[128 = 0]

[132 139 133 149 135 139 121 163 119 200 138 129 120 118 138 143 143 115
 152 123]
z693 > H
[ 88 103 138 121 142 180 135 107 126 138 122 141 136 133 147 113 122 204
 111 119]
z178 > G
[138 134 132 143 138 146 121 167 134 191 124 111 114 110 119 139 133 123
 127 123]
z693 > H
[123  97 126 136 164 198 129 159 125 147 132 135 119 162 152 131 124 107
 132 118]
z798 > M
[121  98 138 125 137 173 127 189 117 109 125 142 136 133 147 142 139 153
 122 143]
z744 > R
[165 120  48 148 140 202 113 137 130 146 113 124 137 120 151 132 114  95
 128 136]
z798 > M
[125  97 126 133 123 131 124 129 131 110 115 146 140 132 150 140 140 150
 132 138]
z744 > N
[135 123 138 129 126 149 140 110 128 137 130 138 129 136 142 109 119 171
 148 146]
z178 > V
[129 116 121 117 123 142 137 124 117  94 120 141 138 132 136 123 126 162
 119 145]
z178 > V
[126 118 131 139 140 216 116 152 126 108 115 140 138 115 158 126 118 124
 121 112]
z798 > P
[142 106 135 138 142 165 126 144 132 142 137 138 128 132 140 145 124 153
 128  91]
z744 > R
[127 103 131 126 144 196 127 153 129 138 117 143 138 131 161 136 117 150
 129 121]
z744 > R
[138 105 122 141 137 187 129 143 127 129 135 137 158 116 130 137 108 127
 131 128]
z744 > R
[135 123 142 129 100 150 135  93 114 156 123 146 143 135 150 122  98 186
 132 138]
z178 > G
[123 137 133 161 132 147 114 157 124 203 118 121 118 115 134 146 124 135
 122 123]
z693 > Q
[123 166 126 109 165 200 122 139 132  99 117 132 137 134 156 131 119 111
 123 135]
z798 > P
[108 121 124 140 139 162 126 122 113 134 112 130 134 140 139 145 113 187
 132 127]
z744 > N
[122 105 128 124 135 176 132 142 129 146 123 140 147 136 150 124 112 166
 133 143]
z178 > G
[140 114 126 140 148 160 129 151 137 147 120 129 135 135 125 129 101 172
 125 140]
z744 > R
[131 100 119 148 148 217 124 118 144 100 142 131 140 119 143 127 130 124
 132 131]
z798 > P
[130 121 143 113 114 149 136 110 117 145 136 125 140 130 125 136 125 204
 127 129]
z178 > V
[123 120 123 166 145 206 111 131 125 121 122 138 137 130 153 129 114 117
 115 129]
z798 > M
[123 115 135 133 139 169 127 129 127 130 137 144 140 130 158 144 130 150
 116 139]
z744 > N
[112 132 138 114 104 134 147 150 112 143 123 125 145 114 128 124 139 177
 124 125]
z178 > V
[145 133 127 159 149 172 121 172 132 177 129 123 117 116 156 126 142 117
 127 124]
z693 > H
[141 129 135 143 142 139 107 154 133 188 126 137 117 104 123 141 131 129
 108 122]
z693 > H
[133 122 147 142 141 149 123 164 125 185  81 135 109 111 136 136 145 147
 127 120]
z693 > Q
[122 132 129 162 126 140 134 159 128 215 128 135 106 117 128 133 124 103
 130 125]
z693 > H
[138 129 122 152 134 252 127 218 117 194 109 132 136 100 169 128 112 125
 122 116]
z798 > M
[122 101 126 167 124 183 147 150 120 157 127 122 134 129 143 140 127 133
 139 111]
z744 > N
[113 115 132 131 121 176 148  81 122 149 130 138 123 129 145 139 132 189
 119 134]
z178 > G
[132 117 137 158 142 136 125 172 131 202 134 118  96 120 126 141 143 110
 126 113]
z693 > Q
[128 135 130 134 117 149 131 183 123 200 142 133 108 119 136 126 150 145
 130 118]
z693 > Q
[117 126 134 146 139 154 128 134 124 202 108 127 106 118 143 150 131 123
 109 119]
z693 > H

[130 126 119 130 139 132 127 115 143 132 123 131 128 110 129 118 117 131
 132 139]
Z225 > z706
[125 122 122 136 133 124 141 146 126 132 130 139 135 142 131 150 140 135
 124 127]
z132 > Z535
[123 133 123 140 134 131 142 142 120 142 140 134 119 139 121 117 137 117
 122 110]
z528 > z972
[129 137 131 140 141 135 117 104 160 144 148 136 119  88 137 123 113 127
 142 133]
Z225 > Z508
[124 139 132 132 140 136 123 109 123 142 141 120 113 117 123 104 115 127
 131 116]
z528 > z972
[123 135 124 136 138 136 129 127 125 138 149 126 114 123 126 115 127 116
 114 110]
z528 > z972
[135 134 107 133 118 122 116 130 130 124 120 135 126 122 134 128 141 127
 129 134]
z154 > z203
[124 133 127 122 129 131 127 121 125 150 135 124 117 129 125 122 125 121
 133 116]
z528 > Z309
[130 129 113 129 117 110 117 141 131 130 105 144 136 136 137 144 148 139
 128 131]
z154 > z203
[122 136 106 118 127 124 118 132 147 127 119 130 138 127 141 125 136 129
 132 136]
Z225 > z706
[141 129 111 128 118 115 118 129 135 125 100 142 130 130 139 140 138 135
 128 135]
z154 > z203
[121 123  96 123 109 110 145 181 111 140  97 156 139 189 126 159 181 131
 120 118]
z528 > Z309
[126 115 114 144 145 121 128 145 135 138  91 153 130 135 134 148 140 142
 125 143]
z132 > z911
[118 123 119 130 126 122 123 132 147 140 133 145 128 124 142 140 133 134
 134 130]
Z225 > Z508
[139 144 122 130 114 120 116 123 143 120 127 133 128 111 140 132 130 130
 134 129]
z154 > z529
[130 125 145 154 158 146 117 107 142 142 131 128 110  87 122 108  93 123
 128 142]
z132 > Z535
[119 132 128 130 132 133 125 117 129 151 137 136 117 123 125 122 127 120
 138 122]
z528 > Z309
[128 131 111 130 120 120 120 127 139 133 114 142 121 121 137 140 138 138
 132 131]
z154 > z203
[123 118 137 148 154 139 127 127 142 142 130 135 116 111 125 129 108 123
 119 136]
z132 > Z535

[131 131 139 125 138 126 135 128 121 126 118 128 139 120 136 132 131 149
 135 122]
<22> > Z914
[122 132 116 143 138 135 137 115 119  99 153 137 105 106 151  97 134 137
 115 124]
<27> > z694
[145 137 132 125 137 129 145 122 138 127 109 126 129 108 120 166 132 146
 124 128]
<22> > Z453
[127 137 112 134 126 134 187  98 111 127 149 138 114 109 138 112 127 141
 112 120]
<27> > z418
[105 133 156 143 122 117 169 107 144 150 135 107 116 113 135 104 113 151
 138 124]
<27> > z418
[101 114 157 106 156 115 138 152 134 150 129  92  83 110 129 116 137 130
 127 121]
<27> > z694
[163 133 106 131 151 130  94 158 121 114 134 132  89 128 120 161 135 150
 113 102]
<22> > Z914
[131 128 156 143 138 125 125 122 145 144 112 120 128 135 143  99 119 135
 139 120]
<31> > Z416
[121 125 143 129 137 129 147 125 145 143 127 119 119 112 121 127 115 144
 132 126]
<27> > z418
[126 132 103 148 135 134 131 122 119 133 166 141 109 103 144 108 128 143
 113 123]
<27> > z694
[128 129 129 117 124 123 148 102 117 122 125 146 115 115 137 141 139 127
 136 117]
<21> > z425
[142 129 112 111 130 140 127 107 108 115 125 149 105 115 135 140 145 119
 121 114]
<21> > z425
[127 125 133 124 129 126 148 108 129 130 118 133 124 129  67 132 130 116
 142 118]
<21> > z867
[140 139 144 126 134 121 138 123 132 114 112 118 126 123 134 158 135 154
 138 127]
<22> > Z914
[158 143 121 154 135 152 107 116 111 121 141 149 115 145 133 113 132 125
 124 111]
<31> > z699

[115 139 138 130 147  71 167 124 120 123 127 122 141 113 120 120 159 142
 106 160]
z388 > Z211
[146 146 120 132 140  93 143 151 126 121 131 127 133 124 118 120 137 127
 113 173]
z388 > z991
[141 147 155 112 175  95 141 140 116 112 149 127 127  96 119 107 122 116
 112 122]
z582 > z613
[123 158 166  85 132 100 182 120 115 134 142 139 106 116 134 106 105 126
 118 119]
z582 > z430
[147 146 142  93 152  92 192 121 127 128 150 134 117  97 126 105 107 119
 116 136]
z582 > z613
[155 159 199  35 200   7 249 108  92 106 179 164  97  35 120  45 137 117
  57 120]
z582 > z14
[130 127 139 135 150  78 155 121 119 120 140 125 141 108 124 116 156 136
 113 132]
z388 > z412
[144 153 146  83 165  86 168 126 124 130 137 136 114  97 135 108 103 137
 105 161]
z582 > z613
[159 146 160  76 160  85 208 116 128 161 148 140 106 105 120  86 124 119
 101 120]
z582 > z613
[122 160 131 165 128 161  55 123 132 123 129  89 122 149 124 128 113 130
 138 113]
z582 > z430
[141 145 135 125 142 105 150 133 124 132 137 120 110  98 127 114 123 129
 145 120]
z582 > z613
[143 127 145 107 141  65 164 135 131 132 134 127 140 102 116 121 136 140
 103 181]
z388 > z991
[134 165 147 105 143  89 154 111 130 129 136 123 152 127 126  92 136 130
 111 140]
z582 > z613
[132 149 156  93 155  88 182 123 123 124 140 130 111 113 129 107 127  91
 115 135]
z582 > z613
[138 127 147 137 152  71 170 128 123 125 143 125 145  97 127 107 147 126
 111 134]
z388 > z412
[143 115 158 120 176  68 186 157 119 131 142 128 147  93 129 112 150 150
 105 154]
z388 > z412
[144 118 145 123 177  65 201 127 108 118 133 133 140 152 126 109 138 131
  97 168]
z388 > z991
[125 145 161 118 144 117 106 119 118 118 139 124 123 116 125 108 141 130
 122 124]
z582 > z430
[121 124 146 107 152  87 154 128 107 112 144 126 127 105 121 115 143 135
 115 145]
z388 > z412
[134 149 146  98 141 110 125 122 105 118 124 127 118 116 121 106 125 131
 119 144]
z582 > z430
[135 124 121 135 139 105 159 124 118 112 145 124 140 115 125 113 148 129
 120 140]
z388 > z412
[148 104 140 109 160  91 173 122 127 141 141 124 143 110 131 123 150 132
 118 144]
z388 > z412
[133 116 126 154 122 110  93 140 122 139 116 114 166 139 117 139 151 138
 133 141]
z388 > Z211
[128 170 135 111 148 109 130 136 133 136 137 119 137 118 133 110 108 125
 122 124]
z582 > z613
[140 139 143 113 167  49 246 120 113 126 141 130 130  86 126  96 152 125
 104 151]
z388 > z991
[135 153 161  86 174 100 160 124 117 117 129 131 107 112 124  96 123 129
 109 120]
z582 > z430
[137 168 142 100 157 114 127 121 116 124 134 139 133  98 128  92 134 122
 124 143]
z582 > z14
[135 148 167  89 170 113 146 139 113 122 128 128 113 112 132 104 119 126
 119 110]
z582 > z430
[134 122 130 150 128  85 161 130 123 116 127 127 151 131 126 132 159 128
 114 117]
z388 > Z211
[132 117 133 139 136  89 161 133 120 116 140 131 139 115  94 134 154 134
 113 147]
z388 > Z211
[139 136 143 122 158 128 115 134 117 122 139 122 121 114 128 100 118 139
 123 119]
z582 > z14
[138 125 145 119 168  72 164 122 120 152 139 131 146  94 127  97 150 131
 115 156]
z388 > z412
[116 147 145 106 129 108 121 136 116 116 140 125 122 120 124 108 127 116
 126 133]
z582 > z430
[148 118 146 113 159  65 172 132 103 125 140 133 143 101 125 109 146 139
  88 129]
z388 > z412
[139 156 164  95 185  85 167 125 110 122 154 138 108 102 127  91 119 124
  97 129]
z582 > z430
[145 117 122 120 139 100 143 137 124 134 127 134 136 105 119 133 139 140
 104 168]
z388 > z991
[156 114 142 119 159  84 168 133 110 132 131 139 153  93 126 120 148 141
 134 150]
z388 > z412
[114 156 141  93 130 111 131 135 132 135 153 138 108 119 131 119 114 160
 123 144]
z582 > z613
[123 137 147 117 147 124 122 145 112 131 136 133 119 109 120 117 120 138
 103 152]
z582 > z14
[149 131 160  96 175  53 235 129  86 127 152 139 129  74 124 105 136 128
  99 138]
z388 > z412
[147 144 148  95 162  99 183 118 130 118 145 121 100 103 127 109 125 131
 120 136]
z582 > z14
[148 122 138 147 133  91 161 137 132 136 141  90 163 109 121 129 159 129
 120 138]
z388 > z991
[132 149 145  84 146 117 152 127 123 116 149 139 108 100 122 168 112 132
 110 140]
z582 > z430
[136 146 176  67 187  51 233 123  95 115 161 135 113  81 121  54 145 119
  97 123]
z582 > z430
[136 139 155  95 161 110 174 126 132 117 143 132 118  98 130 107 120 119
 123 110]
z582 > z14

[149  86 117 109 145 117  99 126 107  94 131 101 128 144 135 126 127  84
 124 130]
z83 > [46]
[116 121 118 123 146 141 160 132  94 102 146 115 119 139 129 141 130 139
 132 113]
z747 > [36]
[108  93 134 137 134 121 145 134 128 114 132 130 117 141 128 119 114 123
 136 109]
z747 > [43]
[139 123 132 113 129 127 124 130 113  94 122 145 128 129 127 138 113 107
 137 116]
z83 > [31]
[122 124 159 111 120 118 119 147 109  94 130 113 125 130 127 141 119 106
 134 123]
z83 > [46]
[135 114 115 105 144 124 115 121 122 117 139 128 118 120 127 135 113 140
 129 123]
z950 > [45]
[138  98 116 110 135 117 124 118 118  94 134 116 127 138 148  96 108 102
 128 120]
z83 > [31]
[129 112 133 106 124 121 110 128 110  91 133 122 129 120 125 127 112 103
 129 114]
z83 > [31]
[106 111 143 130 138 134 145 140 106 119 135 118 116 137 125 149 128 133
 129 117]
z747 > [43]
[131  97 129 107 131 117 108 128 128 111 132 115 130 118 113 150 122 133
 144 137]
z950 > [45]
[119 118 136 115 132 131 132 132 104  97 131 136 116 124 128 104 105 122
 134 109]
z83 > [46]
[120 113 120 117 135 130 135 119 114  99 138 126 110 128 129 111 104 120
 128 114]
z83 > [46]
[118 123 131 129 152 138 155 135  96 114 141 129 112 137 135 138 131 128
 126 108]
z747 > [36]
[123 115 129 117 151 134 142 138 105 107 139 106 108 133 134 135 129 117
 133 125]
z747 > [36]
[117 109 122 120 139 129 146 135 115 110 137 113 118 152 124 132 122 121
 139 126]
z747 > [43]
[120 106 135 106 125 119 125 133 109  93 128 116 133 139 131 113 105 101
 129 121]
z83 > [46]
[125 108 116 123 145 129 147 131 123 116 136 116 117 143 135 117 120 125
 134 118]
z747 > [36]
[147 112 125 100 130 117  88 127 124 102 131 122 127 116 125 145 115 126
 139 135]
z950 > [45]
[126  89 129 112 130 123 122 125 109  97 133 114 131 135 133 131 112 106
 128 117]
z83 > [46]
[103  77 115 113 142 119 134 129 122 109 138  83 119 155 131 112 112 116
 144 124]
z747 > [43]
[124 114 138 113 129 124 134 133 111  99 133 121 133 139 134 114 109 112
 127 116]
z83 > [46]
[115 108 128 129 135 137 146 122 102 112 142 119 120 139 134 129 130 135
 125 111]
z747 > [43]
[111 123 121 119 134 129 150 129 121 122 139 115 119 145 132 124 125 141
 134 120]
z747 > [36]

[135 125  76 105 141 125 131  92 116 137  88 132 125 110 130 129 153 122
 141 131]
(58) > z565
[119 107  79 132 110 130 152 102 120 148 113 105 116 117 134 103 104 104
 100 136]
(57) > z929
[116 106  82 127 123 136 142 140 108 122 143 115 138 120 131 103 117 111
 114 125]
(57) > z929
[134 123  54 119 115 130 125  92 145 151 135 140 149 127 127 124 129 126
 126 132]
(58) > z565
[114 127  86 130 115 128 132 105 138 135 117 140 118 118 123 126 130 150
 122 128]
(58) > z80
[138 117 108 127 118 143 105 123 118 137 152 115 131 119 118 102 122 113
 122 137]
(57) > z523
[130 104  72 149 124 140 143 110 118 112 142 114 110 130 136 106 136 102
 100 133]
(57) > z523
[108 113  16 112 124 136 129  96 124 149 115 140  84 114 119 133 133 130
 118 127]
(58) > z565
[133 104 114 141 129 142 134 120  94 132 144 106 124 142 124 110 104  99
 110 129]
(57) > z523
[143 108  85 126 121 132 145 112 120 112 130 103 110 129 129 110 130 108
 119 132]
(57) > z929
[118 105  85 124 136 133 121 118 131 113 130 129 108 110 128 120 113 107
 117 131]
(57) > z929
[127 107 103 115 126 126 109 127 115 113 141 103 114 114 132 102 119 112
 119 132]
(57) > z929
[112 123  74 144 124 143 143 107 135 159 130 141 127 118 130 114 129 142
 127 133]
(58) > z80
[144 136 100 139 118 131 129 105 116 179 148 116 146 118 120 141 138 121
 126 130]
(58) > z80
[116 128  91 132  96 138 138 114 108 128 133 105 128 125 131 107 118 111
 115 145]
(57) > z523
[120 129  81 124 129 126 151 123 115 127 126 104 122 118 126 130 134 115
 137 133]
(58) > z565
[125 116  99 121 128 133 109 114 113  92 133 126  97 122 130 129 113 117
 116 133]
(57) > z929
[122 117  50 110 123 128 125  87 144 143 112 152 111 118 133 129 129 137
 119 123]
(58) > z565
[128 128 107 134 127 141 148 100 143 163 133 131 111 119 128 123 121 124
 120 125]
(58) > z80
[130  99 114 144 131 147 118 111 108 113 143 110 115 127 116 117 113 105
 108 134]
(57) > z523
[130 131  87 138 130 120 128 105 113 148 120 132 138 121 122 115 122 138
 122 128]
(58) > z80
[ 73  96  39 119  99 143 146 104 128 104 125 129  80 107 117 111 104  84
 100 139]
(57) > z929
[127 123  92 135 122 157 119 108 107 121 135 117 118 136 121 111 109 100
 110 147]
(57) > z929
[128 118  70 135 119 149 145 108 119 161 128 123 122 117 128 136 129 114
 132 137]
(58) > z565
[104 100  99 136 129 144 128 152 119 118 140 123 108 136 127 103 115 111
 121 137]
(57) > z523
[127 120 118 138 113 139 122 118  95  96 139 118 109 123 127 113 112 124
 116 146]
(57) > z523

[104 154 177 142 129 138 154 146 111 100 107 146 119 154 109 160 159 106
  84  82]
A > U
[111 131 171 152 114 125 130 159 136 103  89 153 132 134 128 152 169 108
 116  86]
X > Z
[121 149 152 147 119 120 128 143  94 112  86 133 139 127 120 145 150 105
 120 117]
X > Z
[116 139 168 157 123 141 121 146 135 114  84 148 114 122 129 162 153  99
 125 122]
X > S
[116 151 136 142 110 119 137 138 142  96 106 155 141 135 123 169 174  85
 121  94]
J > K
[120 160 146 154 122 128 147 133 143  93 111 165 111 140 112 164 143 115
  92 105]
A > L
[109 152 133 163 121 111 151 119 129 100  97 155 111 185 114 147 162 120
 122  95]
A > U
[127 141 149 121 110 113 131 139 130 104  96 139 164 100 127 155 159 109
 125 109]
J > Y
[110 133 151 143 136 135 131 147 140  96  95 125  92 161 127 136 144 122
 117 113]
A > L
[168 154 171 145 131 128 139 141 143  86 107 128 118 148  97 178 153 102
 136 142]
E > W
[117 136 127 150 128 126 136 137 122 110 117 143 120 109 125 165 160 124
  98 113]
X > D
[114 153 123 155 106 117 130 129  98  92  92 159 162 113 139 149 195 100
  81  97]
X > S

[116 153 147 116 148 129 157 117 139 173 151 100 138 114 138 129 126 130
  95 117]
Z443 > [251]
[126 139 139 122 135 117 143 115 157 157 134 111 128 135 135 130 140 131
 135 122]
Z443 > [250]
[131 149 140 113 123  95 186 132 126  98 161 154 135 135 119 130 144 145
 125 124]
z960 > [253]
[125 162 144 124 127  95 161 135 132 115 145 139 132 124 128 122 145 136
 116 127]
z960 > [254]
[129 150 149 113 138 133 145 122 132 166 137 128 140 120 126 134 135 152
 113 134]
z960 > [254]
[121 133 127 112 135 147 138 117 137  81  99 121 143 119 127 130 136 122
 135 117]
z960 > [254]
[108 142 148 125 135 118 157 131 129 177 132 110 124 139 138 135 142 126
 127 129]
Z443 > [250]
[132 151 109 123 137 145 142 116 139 140 103 100 122 130 134 127 121 109
 142 121]
Z443 > [250]
[120 136 133 126 112 132 154 135 146 147 162 130 139 118 146 118 133 150
 119 132]
z960 > [254]
[138 161 152 119 132 136 128 120 118 193 113 116 130 127 136 133 138 139
 123 120]
Z443 > [250]
[119 173 160 120 137 120 170 102 137 143 121 131 129 124 126 142 128 154
 115 131]
z960 > [253]
[124 112 122 126 132 118 123 137 130 152 125 118 117 123 149 128 138 118
 144 129]
Z443 > [250]
